Each row has a class, written after it.
[-34 -13  28   1  18 -18   7 -15   9 -23  28  15 -10 -24 -10   7  17   9
  -6 -22 -10  14 -11 -10  17 -22   3  48 -34   0  29 -18 -33]  J21
[ -2  11 -13  31  37  -3  -8  27 -32  24 -19   3   5   3  -1 -19  -8  15
   4 -20   3  -7  15 -19 -16 -15  -3 -28  -4 -13  21  26  22]  J633
[ 16 -18   1 -42  -2 -22  21 -16  44  15  18   1  12  16  25  12 -14   5
  40 -23  -3 -24  15  -9 -10 -19 -18 -37  39 -35 -27 -25  35]  J922
[  8  21  14  34  38  -2 -17  -8   8  -1 -23 -10  15 -13  30 -46  10  32
 -33  -2  -6  10   3 -16 -25 -32 -23   6  -9   1  15   8 -16]  J922
[ 23  -2 -22  45  -2 -17 -22  13  -2 -15 -18  19  73  12   2 -16  -4  24
  13  15   8  11  -1   3 -15 -21 -25   3 -36   4   7  28   6]  J328
[ 10 -40  -9  18  -2  -8  -4  18  -9 -29  -6  32  34 -11  -7   6   1   8
  35 -14   4 -22 -11   4   3  -2  -5  27  -8   0 -14  -3  24]  J633
[ 20  26   0   5 -16  -5  48 -21  -6  38   1 -35  15  17 -20  -3 -29  15
   8 -16   9   4   0 -23  36  11  -2  24  23  21 -25   5 -49]  J890
[  4  -3  11  13  30  18 -33   1 -24   2   7 -15  19 -33  24   9   9   4
 -38  12   8  -7 -10 -19 -42   7  -5   8  30   5   1  10  13]  J922
[-15 -23 -10  16 -21 -22   1  -8  29  10 -19  -2   0  19 -10  19   2   2
 -11  -1 -15 -46  -7   9   5   3 -26 -23 -31  -3  16 -17  35]  J535
[ -4   1  -1  12 -15 -84   9 -15  45 -19  38  48  11  36  -2  18   0  12
  26  -5  -9 -19  21   9  16   3 -18  11 -36 -11   2 -17 -24]  J535
[-29 -26  14  -3  -1 -10  25 -18  30  15  29   2  10  -4   4   9  -9   7
   7 -34   5   3 -32 -33 -12 -18 -20  16 -17 -22  20 -17   0]  J633
[-21 -18   8  22  34  15 -13  25   2 -51  11  24  69 -22  11   2  11  36
   1   2  -8 -13 -14 -11 -25 -19  -1   5 -27 -22  12  13  26]  J328
[-55 -30  14 -20  24 -30   9 -28 -31   9   2  -9   9 -44  36  31   6   9
 -31 -31   7  20 -25 -29 -15 -64  -3  -4  -1 -15  34 -14  -7]  J922
[-47 -14  11  -7 -49  31  37  -8   1 -11  -5  13   2 -11  -5  23  13 -32
   8 -20  25  32 -28 -11  33 -26  12  45 -17  -1  22 -18 -12]  J328
[  1 -12 -10 -10  16 -12  13   7 -13 -15  71  -1  14  -3  39  -4 -11   5
  -9  20  14  30   4  18 -48  -7  15 -14  23 -29 -24  17   9]  J453
[-13  -6  11  15 -29 -10  29 -12   2  24   0 -12  -9 -10   4 -13 -14  32
   7   7 -13  -5 -10 -13  11   5  17   9   2  12   6  10 -23]  J633
[-10   4   8  18 -33  24 -41 -18   0 -26 -15  16  13   6   1 -42  -7   7
  -2  21   0   5  -7 -11  17  31 -19  18  -6  15 -17  23   7]  J922
[ -3  -6 -33   8  15 -29 -24   5  23  -7 -34 -25 -14 -14  31  27  25   2
   8 -12 -22 -16  22  11  -5 -51   3   6   4  20  11 -28  -3]  J273
[  0  15  -1   5 -13 -16   4  -1 -16  -3 -10  17  46  28 -18 -15 -16 -57
   1   1  43  37 -14 -15  33 -18   1  10 -44   5   0  10 -36]  J453
[ 18  -2  -6  -6  14  23  -4  27  -6 -18  29  32  31  23 -15 -17  -9 -15
  30 -29   5 -13   1 -19  22  14 -30 -11 -23 -15  12  11  -2]  J453
[-10 -26 -13  20   9  -1 -30  25  -8   5  21  -1  -5   9  -6   4 -11  23
 -23  38 -16 -40   2  23 -30  47  -7  -2   5 -21 -35  14  45]  J273
[-28 -11  26 -12  34  -9 -11 -21  15 -39 -15  11  21   0  16 -15 -12  15
 -24   2  -3 -30 -10  -7  15  19  -9  23 -35   8 -35 -11 -22]  J922
[ 19  30 -31  -4 -52  42 -17   0  -3  -2   1  -1  34  11 -19  11 -25 -31
  22  64  20   7  19   3   7  26  16 -28  54  19 -41  28  39]  J453
[ 12   0  25  38 -16 -27 -19   8  14   2 -12 -24  10  -8 -11 -28   8  14
  22  19 -22  -2  10  20 -10 -28   2  14  16 -25 -11   9  31]  J273
[-29 -14  -7  15  -3  -3  -3  10 -55  -1 -15  17  -6 -32 -15  -5  13  28
  -3  -4   1   9  -7  -5  22 -17  20  12  12   5  23  32   7]  J633
[ 41 -30  30  30 -19 -35 -28  13  15  -9   3  14  -7 -12  19 -19  18  32
  40   1 -24 -41  13   8 -12  28   4  23  25   7 -25   0   2]  J922
[-31 -13  24   9 -10 -45  45 -23  18  11 -39  -7  18   3   0  -4 -32  -7
  20  -8  -2  20 -12   9  38 -43  11  40 -50   7 -21 -21 -46]  J633
[ -8   4  17  20 -28  38  -7 -10  -9  -3   0  -6  17  -6  -7 -36 -12  23
 -18  36   1   3 -12  -4  11  42  -5  38  28  12 -49  34   8]  J922
[  3 -24 -31 -14  67 -25  20  12  13  -9  34   4  32  -2  20  21 -10  46
  -1 -10  -6 -24   4  11 -30 -34 -25 -17  -4 -24 -17  -6  16]  J453
[ 14  31 -26  14  27  12   1  -7   1 -11 -13   3  13  13  -7 -11  -4  14
  -7  -5  13  16  13   0  -4 -23 -15   3  11  -1 -11  -3   5]  J890
[ -3 -21 -21  -3  -4  -4 -18   0  13 -22  41   1   7  -1  50 -17  13  23
  11 -34 -23   7  37 -10 -13   1 -25 -25  32 -11   7   5  25]  J922
[ 27  -2  35  -5  -1   4  -1  -3 -39  -2  -5  31   1 -25 -43 -44  18 -11
  16 -31  27  15  -8  -5  11 -23 -17  23  20 -12  15  20   5]  J21
[-10   3  13  26   8 -56 -12  10   4  24  -6 -11 -17 -10  18  21 -23  29
  40  27 -20 -25  20   3 -24  -3  33  -5   4  17 -31  11 -23]  J453
[ -8  33  24  -6  34 -52  -4 -14  29  -9 -42 -11  18   3   7  -6   0  -9
   9 -20  -4 -19   6 -26  30 -45   9  24 -37  17   4 -21 -73]  J273
[-20   0   8  28  58 -15 -18  25 -19  16 -25  25 -15  -9 -26 -29  13  41
 -21 -11   6 -20   8  -4 -18  -4  -7  -4   1 -20   4  30  27]  J633
[-34   3 -39  29  48 -12 -27   4   5   0 -31  22   3   7  -6  21 -22  20
 -29  33 -10 -10  14  14  -4   2 -11  18 -53  35 -28  -2 -12]  J21
[-39  11 -28  24  13  15 -12   4  -7  -3 -19  32  41  19 -58 -12  -8  -6
 -18  -5  18  17  15 -16  42   7 -34  29 -22  16 -24  24  13]  J21
[ 11   9  41  11  19 -19 -30 -22  11 -14 -10  10  60 -23  -8  -2 -11  17
  16 -10  -9 -20   6 -33   3  -6 -39  24   0   9  -4   0 -16]  J922
[ -5   0  19   2 -13 -16 -20  -7   5 -15  36  21  -5  15   2 -12   5  -4
  29   9   0  31  -6  -5 -10  10   5  21   7 -16 -24  29   0]  J329
[ -5  20 -29  25 -12  -5  -9  14 -54  13  10  -1  23   3  -1  22 -25 -14
  -6  27  15   7  17  -5  -7   9   9  10  16   5 -17  21   0]  J273
[ 16  23  22   2 -29 -26  -1   0   6 -17  10  70  56  20 -28  -5  -6  -6
  55  -2  28   4   6 -28  16  -8 -10  -2 -17 -20  19  14 -16]  J328
[-54 -11  16  13  17 -22  -4   4  -6  27  27  18 -20 -13  17 -13  -7  -6
 -21 -19  -5  50  10 -14 -25 -17  -1   8 -20  -6   9   9 -32]  J21
[ 22  -5 -14 -12  -5  21  23  -1   7 -18  12 -17  -3  14 -20   7  18  38
  22  19 -18 -32 -13  11  34  11  13  13  26  -5 -24  16  33]  J329
[-14 -17  -7 -13  16  22   8  11 -89 -29  55  15  -2 -12 -10  -5   8  -2
  -9 -34  29  46 -20   3   4 -12  10  17  27 -48  12  25  28]  J890
[-22   9 -23  18   9  16 -21  11  31  -3  21  11  -2   2  18 -17  31  26
 -29   5 -10  26  32  -7  -2   6 -11  12  44   0 -17  18  15]  J922
[ -5   4  -7 -19  -3   1   4  -1  15  15  38  25 -29  -6  37  38  -3  -3
  43  -9 -11  22  26  -9 -42 -13  -5 -11  46  -9 -18  -5   3]  J329
[  3 -14 -14  10  46 -29 -36  24   9 -20  11  32  31   8  -5  11  10  51
  19 -19 -31 -61  41 -15  10  19 -27 -27   6 -15  -2   6  37]  J922
[ 20  17  -4  43 -22 -17   0 -14 -29  20 -14 -20  12  28 -29 -25 -27  -4
 -11  -5  17  11  17  -2  13  33 -18  12  -4  17 -15  16 -13]  J890
[ 36   0  12  -8  19 -31   9 -10  60   1  25 -34  53  11  10 -12   5 -10
  12   4  -8  11  -1  -8 -11 -37  13 -10   3 -10  -8  -9  -3]  J21
[-31  21  16   6 -52  37 -31 -19   6 -16  36  27 -40   4  23 -26 -10   6
  26  19  -9  35 -11 -21  14  36   4  42  11   6 -10  23 -24]  J922
[ 15  -5  13  12  36 -56  -3   4  21  -9 -17   6  73   4 -14  -5 -12  18
  16   6  -3 -18  -6  -7  13 -37 -10   0 -39   2 -13   5 -27]  J453
[-41 -12 -16   3 -12 -20  41 -13 -10 -18   2  17  30   5  -3  -2  -6   5
   1 -38   9  11   0 -26  55 -15   1  22 -34  11  18  -5 -33]  J633
[-10 -19  -4 -10 -10 -32  15   1 -29 -28  29  16  43  11   1   1  17  -2
  10 -16  -4  19  -6 -23  31 -24  17 -32 -16 -24  33  19   4]  J329
[-59 -25   7   9  17 -22   4   4  32  -7  -2 -15  25  -6   7  -4  20   0
 -51 -19 -20   3  -2 -13  16 -24  -7  12 -35  -6  17 -18 -21]  J273
[  8  -1  -6 -19 -13 -20  13   1  -9  -5  15  -9  23 -10 -10  57  -7  -5
  34  22   2 -42   8 -12  17  -4  40 -29  27   5   3  -9  13]  J453
[ -9   7 -43  -3  26  -2   1  14  16   9  24 -12  22  18  33   1 -22  17
   0  26  -8  18  15   6 -27 -28   3 -48   5 -15 -18  19  19]  J453
[-44   0   0  -9  26 -12   5 -14 -15  13   2 -10   5  -1   1  25  -3  -9
 -24 -38  18  -6  24 -29  11   1 -19   9  20  -3 -10  -6  10]  J922
[ 23  33   9  13  -3  12 -22  10  -8 -13  11 -14  23  -3 -13  13 -15 -19
  40  10  -5 -23  35 -15   6  18   8 -11  22  14   0  10   9]  J453
[ 28 -37  25  -5 -16 -37 -11 -13   3 -13  10  12  20 -15  15  14   3  -2
  37 -27   7 -19   1   9 -37 -12 -26  -6 -11 -12  30 -15  13]  J328
[  6 -24 -11   9  32 -31 -19   9 114 -15   8  -6  18  37  12 -12  18  18
  -5  19 -20 -25  -7  17 -12  -1 -12   7 -37   0 -34 -20   0]  J453
[-43 -29 -26 -19  23  15  35  -4   6  -5  -5 -11 -39  -6  29   7  24   1
 -65 -28   5  16  -6  10  -2 -21  14 -14   1  -4  12 -37  -4]  J890
[ -6   3 -21  33  27 -12 -25  31  10 -42  13  53  26  11 -10  12   9  -5
  28 -22  23 -27  29 -19 -13  14 -18  21  -4   5 -25  -5  17]  J453
[ 14  10   5  10  14  10 -34  11  -2 -16  20  12 -32  -3 -11 -10  22  17
   7   4  -1   2  11   9 -21  16  13   4  42 -17  -8   9  26]  J890
[-11 -22 -12  -6  36   0  21   9  -9 -46  -2   5  49 -13 -13  16  36  30
 -18  -8 -11 -13 -20  -8  46 -25   9  29 -16   9  -2   7  -8]  J329
